Here is a tiny trained network, its code and every weight. The questions are about switching its units off for an input and a target symbol, where a switched-off unit gives its printed mean instead of its output.

import numpy as np


def w(rows, s, z=0):
    codes = np.array(rows[::2]) - 128.0
    scale = np.full(codes.shape[1], s)
    scale[-1] = z or s
    return codes * scale


def norm(h):
    return h / np.sqrt((h * h).mean(-1, keepdims=True) + 1e-5)


def f(y):
    return y / 2 * (1 + np.tanh(0.7978845608 * (y + 0.044715 * y**3)))


def softmax(a):
    e = np.exp(a - a.max(-1, keepdims=True))
    return e / e.sum(-1, keepdims=True)


def log_softmax(a):
    a = a - a.max(-1, keepdims=True)
    return a - np.log(np.exp(a).sum(-1, keepdims=True))


def net(x, mask):
    ids = ['βδεηφψ'.index(c) for c in x.split()]
    T = len(ids)
    res = E[ids] + P[:T]
    u = 0
    for l in range(3):
        q, k, v = (norm(res) @ M[l].T for M in (Q, K, V))
        z = softmax(np.where(np.tri(T) > 0, q @ k.T / 2**0.5, -1e9)) @ v
        res = res + np.where(mask[u], z, O[l][:, -1]) @ O[l][:, :-1]
        u += 1
        y = f(norm(res) @ A[l][:, :-1].T + A[l][:, -1])
        res = res + np.where(mask[u : u + 8], y, B[l][:, -1]) @ B[l][:, :-1]
        u += 8
    return log_softmax(norm(res)[-1] @ U[:, :-1].T + U[:, -1])


Q, K, V, O, A, B = {}, {}, {}, {}, {}, {}
E = w([
[63,214,170,122,156,148,109,205,103],'β',
[83,249,68,123,68,171,14,99,70],'δ',
[71,85,93,172,166,111,127,210,186],'ε',
[204,178,131,143,147,138,102,172,184],'η',
[109,102,182,56,175,143,30,174,164],'φ',
[172,122,129,166,139,92,95,172,100],'ψ',
],0.02)
P = w([
[140,89,179,155,164,148,254,33,75],'0',
[103,107,105,185,141,160,100,196,184],'1',
[52,101,132,189,80,102,56,133,212],'2',
[95,109,135,169,146,164,63,165,157],'3',
[113,147,124,131,121,112,65,169,199],'4',
[100,124,143,174,200,180,66,129,116],'5',
[115,142,145,148,120,101,58,101,179],'6',
[136,139,146,143,157,158,77,119,135],'7',
[140,191,118,80,88,79,83,116,207],'8',
[155,176,143,132,193,167,91,140,130],'9',
[143,139,181,190,196,185,79,81,134],'10',
],0.0087)
Q[0] = w([
[84,83,156,84,107,31,218,66,13],'0.h0',
[144,61,117,64,26,161,252,208,63],'0.h0',
],0.0048)
K[0] = w([
[28,218,28,190,1,196,114,194,94],'0.h0',
[105,248,156,159,132,217,86,151,181],'0.h0',
],0.0062)
V[0] = w([
[62,82,107,68,140,56,80,183,21],'0.h0',
[105,145,23,147,133,114,40,234,254],'0.h0',
],0.0046)
O[0] = w([
[207,66,149,24,167,131,113,254,101,3],'0.h0',
[219,98,43,155,195,167,111,178,181,246],'0.h0',
],0.0095,0.0039)
A[0] = w([
[114,126,150,85,16,157,173,74,72,20],'0.n0',
[149,140,2,114,107,157,185,67,79,78],'0.n1',
[174,61,45,196,143,66,120,135,135,146],'0.n2',
[174,198,75,45,74,145,79,106,123,81],'0.n3',
[250,113,180,61,195,91,160,11,124,246],'0.n4',
[49,112,103,30,201,156,203,69,95,126],'0.n5',
[119,213,177,143,155,112,124,105,221,230],'0.n6',
[184,98,212,83,188,102,12,126,147,114],'0.n7',
],0.0074,0.0014)
B[0] = w([
[150,96,18,150,51,182,133,216,50,126],'0.n0',
[168,123,81,137,142,82,78,92,190,125],'0.n1',
[141,185,111,123,60,184,119,167,82,173],'0.n2',
[67,161,65,150,197,110,108,104,189,154],'0.n3',
[45,221,121,137,254,46,104,224,111,136],'0.n4',
[180,45,186,27,71,117,80,182,185,122],'0.n5',
[153,74,153,74,153,162,145,77,101,255],'0.n6',
[85,188,89,125,168,149,62,116,135,199],'0.n7',
],0.008,0.009)
Q[1] = w([
[208,59,194,159,85,50,159,11,86],'1.h0',
[185,2,37,132,105,96,163,169,90],'1.h0',
],0.0052)
K[1] = w([
[89,152,90,255,180,114,163,195,236],'1.h0',
[182,171,104,160,143,64,129,31,161],'1.h0',
],0.0061)
V[1] = w([
[141,219,233,2,182,36,47,124,116],'1.h0',
[55,187,122,183,201,140,26,156,94],'1.h0',
],0.0052)
O[1] = w([
[129,161,137,66,75,254,78,136,129,192],'1.h0',
[17,151,206,133,114,61,107,209,166,254],'1.h0',
],0.0098,0.0073)
A[1] = w([
[59,136,199,23,171,142,144,98,85,182],'1.n0',
[180,118,112,133,174,57,105,104,128,105],'1.n1',
[124,118,102,155,92,34,119,151,57,112],'1.n2',
[185,42,128,113,159,59,201,133,130,2],'1.n3',
[94,133,191,75,48,114,130,93,1,133],'1.n4',
[129,89,124,99,128,122,72,152,163,120],'1.n5',
[185,83,157,178,142,74,136,93,140,214],'1.n6',
[194,141,71,29,146,105,93,66,126,30],'1.n7',
],0.0086,0.0013)
B[1] = w([
[215,111,132,255,77,158,138,81,139,252],'1.n0',
[115,158,90,183,221,140,115,75,83,125],'1.n1',
[103,120,96,138,104,60,30,187,72,120],'1.n2',
[114,31,58,47,142,122,134,188,88,120],'1.n3',
[116,159,88,151,113,235,190,189,116,151],'1.n4',
[172,120,83,137,152,236,136,137,177,218],'1.n5',
[125,104,73,129,101,114,42,151,144,149],'1.n6',
[143,192,231,111,99,120,199,113,68,126],'1.n7',
],0.0084,0.0039)
Q[2] = w([
[28,68,155,121,102,1,136,23,84],'2.h0',
[55,225,109,196,201,160,6,189,161],'2.h0',
],0.0067)
K[2] = w([
[153,103,255,106,89,157,106,152,161],'2.h0',
[179,103,124,151,177,106,191,96,94],'2.h0',
],0.012)
V[2] = w([
[131,225,113,97,104,211,90,151,146],'2.h0',
[202,130,94,186,110,170,103,255,100],'2.h0',
],0.0073)
O[2] = w([
[93,7,128,49,249,110,166,24,67,253],'2.h0',
[190,70,191,144,117,63,208,125,150,153],'2.h0',
],0.011,0.0035)
A[2] = w([
[128,42,159,8,135,117,134,101,42,56],'2.n0',
[106,128,109,86,71,78,48,65,196,181],'2.n1',
[238,198,203,68,149,133,146,150,138,149],'2.n2',
[237,107,149,66,123,132,117,196,146,38],'2.n3',
[219,90,86,129,134,224,173,67,139,129],'2.n4',
[143,234,129,211,107,151,165,194,106,173],'2.n5',
[97,114,199,185,208,129,129,155,254,253],'2.n6',
[212,121,55,101,149,177,159,131,9,145],'2.n7',
],0.0084,0.0029)
B[2] = w([
[247,135,97,93,136,116,73,130,217,164],'2.n0',
[189,108,189,90,165,173,140,154,78,163],'2.n1',
[94,123,129,226,197,167,158,159,68,158],'2.n2',
[127,57,155,173,119,165,169,147,176,144],'2.n3',
[102,237,121,121,54,100,218,72,101,159],'2.n4',
[231,138,132,72,66,150,99,67,83,193],'2.n5',
[114,143,89,163,168,95,226,127,2,247],'2.n6',
[166,234,139,120,122,36,105,96,133,141],'2.n7',
],0.0084,0.013)
U = w([
[62,165,254,75,94,79,174,131,90,183],'β',
[59,157,68,138,110,125,48,49,133,153],'δ',
[53,87,15,139,162,57,168,164,112,120],'ε',
[210,87,77,178,141,187,152,11,176,193],'η',
[114,50,194,116,204,206,78,147,225,4],'φ',
[242,100,164,139,103,26,37,191,123,87],'ψ',
],0.0073,0.0036)

Each question gives the input, a string of symbols that net reads in full, and the target symbol t.
The units are the heads (2 rows each of Q, K, V and O) and the neurons (one row each of A and B). Each row of codes is followed by its name. A weight is (code - 128) times the scale printed after its matrix; where a second scale follows, it is the last column's (O, A, B and U).
mask holds one flag per unit, layer by layer, with each layer's heads first. A switched-off unit (its flag False) gives its mean, the last column of its rows in O or B, instead of its output. The means were averaged over made-up inputs and are rounded, as every weight is.
A unit's drop is (log p(t) with every unit on - log p(t) with that unit switched off) / (log p(t) with every unit on - log p(t) with every unit switched off).
The circuit of an input: a set's keep is (log p(t) with only the set's units on - log p(t) with every unit switched off) / (log p(t) with every unit on - log p(t) with every unit switched off). Starting from the 12 units with the biggest drops (on a tie, the unit counted first), units are removed one at a time, each time the one whose removal leaves the highest keep (on an exact tie, the one counted first), for as long as the keep stays at least 0.8.
units of the circuit, in order: the units of the circuit, biggest drop first
most important unit: the unit with the biggest drop
k most important neurons: the k neurons with the biggest drops, biggest first
top k neurons in layer l: the k neurons of layer l with the biggest drops, biggest first
input δ η φ, target ε: top 3 neurons in layer 0 => 0.n0, 0.n6, 0.n7
input β η β, target η: 2 most important neurons => 0.n5, 2.n0
input ε η η η, target ψ: units of the circuit, in order => 1.h0, 2.h0
input φ β δ ε δ ψ ε β ε, target φ: 2 most important neurons => 0.n3, 2.n0
input ε β η η η ε ε φ η β, target ψ: units of the circuit, in order => 2.h0, 2.n5, 0.h0
input η η ψ β ε η η η ε, target δ: units of the circuit, in order => 0.h0, 2.h0, 0.n2
input ε η β β η ψ, target ψ: most important unit => 1.h0
input η η δ η, target δ: 2 most important neurons => 1.n0, 1.n5
input φ β ψ η, target φ: 2 most important neurons => 0.n7, 2.n5
input δ δ η η β ε ε ψ, target ε: units of the circuit, in order => 1.n0, 2.n5
input δ β ε φ, target ε: units of the circuit, in order => 2.n6, 2.n5
input β φ β η β φ, target η: top 2 neurons in layer 2 => 2.n4, 2.n0
input δ η η η η η ψ β ε β, target ε: units of the circuit, in order => 0.h0, 1.h0, 2.n6, 0.n0
input η ε β β β η η η β, target δ: units of the circuit, in order => 0.h0, 2.h0
input η β φ β η η φ ε η φ, target δ: units of the circuit, in order => 0.h0, 2.h0, 0.n7
input η β η η η β η ε φ ε η, target δ: units of the circuit, in order => 0.h0, 2.h0, 1.h0
input δ δ δ, target ε: most important unit => 0.n3
input β ε η φ η β δ, target η: units of the circuit, in order => 0.h0, 2.h0
input β δ η ε β ε ε, target η: top 4 neurons in layer 0 => 0.n5, 0.n2, 0.n3, 0.n4
input η ε δ β η β β φ, target δ: units of the circuit, in order => 0.n7
input ψ η ε η β φ δ η φ ε φ, target β: top 2 neurons in layer 0 => 0.n0, 0.n7
input ε η η φ φ ε β η β, target ψ: units of the circuit, in order => 2.h0, 0.h0
input δ ψ β δ δ ε η, target ε: units of the circuit, in order => 1.h0, 2.n6
input φ ε η η η β η ε, target φ: 2 most important neurons => 2.n0, 0.n2
input η β η β ε ψ η ε, target δ: top 3 neurons in layer 0 => 0.n2, 0.n6, 0.n7
input η φ β η ε β η δ β, target δ: 2 most important neurons => 1.n0, 0.n6
